Rows with their classes:
[-0.08, 1.23, 0.49, -1.16, 1.00, -1.54, -0.38, -0.66, -0.18, -0.36, 0.84, 1.28, -0.07, -0.29, -0.01, -0.95, -0.29, -1.39, -1.11, 1.61, 1.04, 0.95, -1.19, 0.19, -0.56, -1.48, -1.06, 0.59, 1.13, -0.10, 0.18, 0.25, 1.20, 0.67, -0.11, -0.06, 0.11, -1.12, -0.20, 0.67, -2.72, -2.00, 0.29, 1.73, -2.64, 1.17, 0.46, -1.41, 0.82, -0.64, -1.03, 0.41]	gm
[0.74, 1.70, 0.64, 0.45, 0.40, 1.42, -0.23, -0.71, -0.28, -0.23, 0.06, 0.36, 0.48, -0.50, 0.06, -0.47, -0.51, -0.61, 0.48, 1.80, -1.06, 0.85, 0.68, -0.56, 0.02, -0.46, -1.81, -0.51, -2.77, -0.84, -0.73, 0.06, -2.22, 1.39, -1.67, -1.00, 0.14, 1.98, -0.46, 2.13, 0.90, 0.26, 0.07, 3.45, 0.26, -1.08, -0.08, -0.30, -0.22, -0.94, -0.71, -1.18]	qb
[-0.90, -0.27, 0.31, -0.38, -0.37, 1.57, -0.30, 0.23, 0.45, 0.83, -0.07, 0.03, -0.48, 0.63, -0.13, 0.43, -0.10, 1.70, 1.81, -0.21, -0.75, 1.20, 0.19, -0.13, -0.17, -1.80, 2.41, -1.04, -1.49, 0.11, 0.03, -0.46, -2.80, -0.35, -0.31, -0.49, -0.57, 0.84, -0.82, 2.11, 1.07, -1.97, 0.79, 4.80, 1.03, -0.44, 0.03, 1.46, -0.88, 0.57, 0.61, -1.83]	Tz
[3.64, 0.83, 2.03, -1.22, 0.01, 0.45, -1.36, -0.90, 3.19, 0.81, 0.62, 2.57, -0.47, 0.16, 3.10, -1.16, -0.89, 0.43, 0.32, 4.56, 0.99, -1.50, -0.30, -2.45, -0.79, -3.09, 4.99, -6.27, -2.01, 0.38, 0.42, 0.36, -3.89, 5.30, -2.14, -2.11, 0.97, 0.27, 1.66, 7.66, 6.50, -5.51, 2.69, 8.96, 0.82, -0.60, 1.88, -0.43, -3.72, 1.04, 0.94, -2.50]	qb
[-1.28, -1.00, -1.00, 0.84, -0.15, -0.14, 0.82, 0.42, -2.65, 1.26, -2.35, -0.37, -0.39, -0.14, -1.05, 0.33, 0.09, 0.48, -0.46, -3.91, -0.50, -0.59, 0.89, 1.18, 1.14, -0.54, -2.60, 1.29, 3.22, -0.70, 1.59, 0.91, 1.34, -0.46, 0.07, 0.46, 0.32, -1.48, 0.02, -1.60, 0.03, 0.07, 0.48, -3.15, 2.87, 0.98, -0.68, -0.17, 1.65, 0.49, -0.06, 0.65]	Tz
[0.52, 0.10, -0.96, 0.80, -1.27, -0.86, -0.06, -0.53, -0.91, 0.49, 0.73, -0.72, -0.35, 0.83, -0.14, -0.73, 0.10, 0.76, -0.71, -2.26, 1.54, -0.02, 0.54, 1.13, -0.64, 1.87, -2.13, -1.30, 0.68, -0.54, -0.62, 1.04, 0.22, -1.16, -1.44, 1.41, 0.20, -0.87, 1.06, 0.23, 0.71, 1.31, -0.15, -2.49, 0.55, -0.13, 0.06, -1.73, -0.08, -0.46, -0.24, 1.12]	qz
[1.23, 0.45, 0.89, 0.28, -2.61, -0.58, -0.69, 0.43, 2.35, -0.49, 1.52, -1.52, -0.42, 0.61, 0.89, 0.05, -0.51, 1.25, 0.68, -1.36, 2.26, -0.35, 1.59, -0.02, -1.44, 2.97, -1.50, -4.29, -2.58, -0.63, -1.74, 0.44, -3.45, -0.98, -3.51, 0.15, 0.12, 1.27, 3.41, 3.68, 1.37, 2.57, -0.25, 5.68, -0.15, -2.51, 1.11, -1.34, -1.79, -1.00, -0.07, 0.13]	qb
[-1.01, 0.88, 0.13, -0.20, -0.03, -1.25, 0.18, 1.49, -2.17, 0.60, -0.10, 0.21, 0.48, 0.52, -1.09, 0.05, -0.09, -1.25, 0.36, 1.51, -0.21, 2.88, 0.69, 0.58, 0.48, -1.33, -2.54, 2.89, -0.10, -0.08, -0.83, 0.30, 1.59, -2.28, -0.62, 0.14, -0.19, 0.35, -1.15, -2.07, -2.56, 0.43, -1.24, -3.89, -0.73, 0.59, -0.59, -0.78, 1.54, -1.65, 0.29, 0.95]	gm
[0.14, 1.14, 0.25, -0.36, 1.25, 0.32, -0.38, -1.36, -2.24, -1.16, 2.91, 0.05, 0.33, -0.27, -0.56, 0.39, -0.14, -1.30, 0.31, 1.85, -0.80, 1.45, 0.29, -0.51, -0.35, -0.63, -0.91, 0.17, -1.26, -0.73, -0.97, 0.61, -0.04, -0.42, -1.11, 0.10, 0.24, 1.10, -1.53, 0.43, -0.50, -0.82, -1.08, -2.65, -1.56, 0.19, -0.79, -1.37, 0.51, -1.67, -0.24, -1.49]	gm
[1.35, 0.81, 1.32, -1.10, -1.86, -1.78, -0.99, -0.78, 3.41, -0.43, 1.34, -1.52, -1.45, 0.15, 0.98, -0.03, -0.54, 1.13, -0.29, -0.04, 3.20, -1.43, -1.27, 0.20, -2.70, 2.50, -1.08, -4.85, -3.56, -0.20, -1.55, 0.27, -2.53, 0.68, -2.97, -0.11, 0.01, 0.29, 1.44, 3.61, 3.41, 2.66, 0.26, 5.73, -0.52, -1.86, 0.73, -1.34, -2.64, -1.81, -1.20, 1.70]	qz
[3.06, 1.00, 0.78, 0.65, -0.54, 0.10, -0.36, 0.86, -0.06, 1.74, 0.08, 1.44, -0.11, 0.76, 0.01, -0.51, -0.86, 1.40, -0.07, 1.16, 1.10, 1.95, 1.46, -0.13, -0.29, -4.67, 2.54, -2.99, 1.21, -1.45, -0.63, 0.42, -2.52, -0.32, -1.29, 0.38, -0.37, -2.61, 0.27, 3.83, 2.36, -4.32, 1.67, 8.96, 1.80, 0.70, -0.34, -0.06, -2.43, 1.64, 0.95, 0.43]	Tz
[0.51, 1.36, 0.22, 0.69, 0.25, 0.02, -0.21, 0.06, -2.80, 1.09, 1.43, 0.10, -1.17, 0.79, -0.75, 0.24, -0.63, 0.87, -0.03, -1.89, 0.26, 1.56, 0.28, -0.62, -0.22, -1.62, -0.41, -0.70, 0.30, -1.21, 0.75, -0.62, 0.24, -0.97, -0.73, 0.40, -0.15, -0.57, -0.76, 2.22, 0.94, -3.13, 0.73, 0.05, 0.49, 0.91, -0.25, -1.12, 0.14, -0.80, -1.04, -1.39]	Tz
[1.81, 3.66, 0.87, -0.13, -0.43, 0.43, -1.41, -0.65, 0.29, 0.00, 1.47, 0.03, 0.08, 0.44, 0.16, -0.48, -0.96, 0.13, 0.77, 4.32, 0.85, 1.90, 0.30, -0.40, -1.17, -1.28, -0.03, -4.18, -3.57, -1.57, -1.73, 0.44, -3.74, -0.29, -3.43, -0.34, 0.07, 1.86, -0.20, 4.57, 2.79, -0.43, 0.63, 8.80, 0.83, -1.38, 0.84, -0.73, -2.69, -1.37, 0.02, -1.49]	gm
[1.36, 1.52, 0.86, 0.43, 0.17, 1.70, -0.52, 1.05, -0.15, 1.33, 2.02, 1.24, 0.02, 0.70, 0.36, 0.16, 0.01, 2.23, 0.95, 2.73, -1.05, 2.17, 0.71, -1.83, 1.68, -4.27, 4.71, -2.59, -0.47, 0.44, -1.03, -0.07, -3.56, -0.19, -0.60, -0.81, -1.01, 0.94, -1.91, 3.78, 0.84, -5.52, 1.21, 8.52, -0.10, 0.15, 1.01, 0.17, -1.85, 0.92, 1.04, -2.79]	Tz
[1.40, 0.65, 0.11, 1.22, -0.40, 0.84, -0.26, 0.50, -0.53, 0.89, 1.51, 1.00, -1.14, 1.06, -0.22, 0.30, -1.70, 1.56, -0.46, 0.09, -1.08, 2.18, 1.31, -1.80, -0.01, -2.64, 4.32, -1.77, 0.99, 0.08, -0.83, 0.13, -1.61, -1.77, -0.04, 0.82, 0.17, -0.24, 0.46, 1.73, -0.69, -5.35, 0.67, 2.46, 0.49, 0.37, -0.05, 0.58, -2.14, 0.98, -0.20, -1.26]	Tz
[3.28, 2.54, 2.04, -0.69, -1.34, -0.88, -2.47, -2.35, 3.31, 0.25, 1.78, 0.61, -0.59, 1.07, 0.77, 0.36, -1.38, 1.62, 0.29, 1.74, 1.60, -0.32, -3.53, -0.29, -2.93, -0.08, 5.34, -8.96, -4.36, 0.48, -2.56, 1.16, -4.75, -1.93, -4.74, 0.58, -0.21, -0.28, -0.37, 7.28, 7.95, 0.08, 3.92, 8.96, 2.52, -1.44, 1.25, 0.99, -6.23, -1.38, -0.16, -0.11]	qb
[1.63, 1.50, -0.31, -0.49, 0.14, -0.35, 0.49, -0.27, -1.07, -0.03, -0.43, -0.20, -0.31, 0.12, -0.68, -0.32, -0.04, -1.94, 0.47, 1.77, -0.05, 1.47, 0.37, 1.56, 0.03, -0.68, -4.36, 1.80, -0.13, -0.10, 0.38, 0.22, -0.22, -0.53, -0.82, 0.72, 1.00, -0.35, -0.97, -1.71, -1.38, 1.78, -0.97, -2.15, -0.68, 1.01, -0.98, -1.00, 0.33, -2.01, -0.65, 1.03]	gm
[2.46, 3.10, 0.90, -0.38, -1.65, -0.61, -3.19, -1.33, 1.83, -0.29, 1.76, -0.94, -0.51, 1.23, 0.19, -0.17, -1.24, 0.83, 0.15, 0.92, 1.38, -0.10, -0.79, 1.13, -2.29, 1.32, -0.54, -5.96, -4.08, 2.06, -2.96, 1.22, -5.17, -2.08, -5.13, 0.81, 0.14, 0.00, 0.46, 4.01, 5.12, 3.07, 1.87, 6.25, 2.32, -1.96, 0.11, -0.39, -3.40, -2.60, -0.33, 1.09]	qz
[2.02, 1.54, 0.93, 0.91, 0.60, 1.22, -0.55, 0.08, 0.17, 0.88, 0.83, 0.70, 0.56, 0.55, 0.76, 0.00, -0.96, 0.96, 0.59, 1.39, -0.83, -0.31, 0.73, -1.65, 0.11, -1.77, 1.91, -3.80, -0.89, 0.37, 0.62, 0.06, -2.31, 1.52, -0.48, -0.99, -0.12, 2.13, 0.52, 3.81, 1.75, -3.66, 0.81, 7.07, 1.44, -0.64, 0.31, -0.28, -3.00, 0.87, 0.78, -2.28]	Tz
[-0.88, -2.33, 0.79, -0.38, -2.90, -2.11, 0.06, -0.39, 2.56, -0.17, -1.27, -3.45, -2.03, -0.04, 0.85, 0.52, 0.32, 1.07, -1.16, -6.90, 2.73, -6.50, -0.90, 1.49, -1.31, 6.23, -2.31, -4.54, -2.66, -0.46, 1.85, -0.44, -1.40, 1.12, -1.91, 0.26, 0.49, -0.40, 3.17, 1.60, 6.19, 7.92, 2.09, 0.17, 4.37, -3.60, 0.93, 1.37, -1.85, 0.34, 0.16, 1.36]	qb
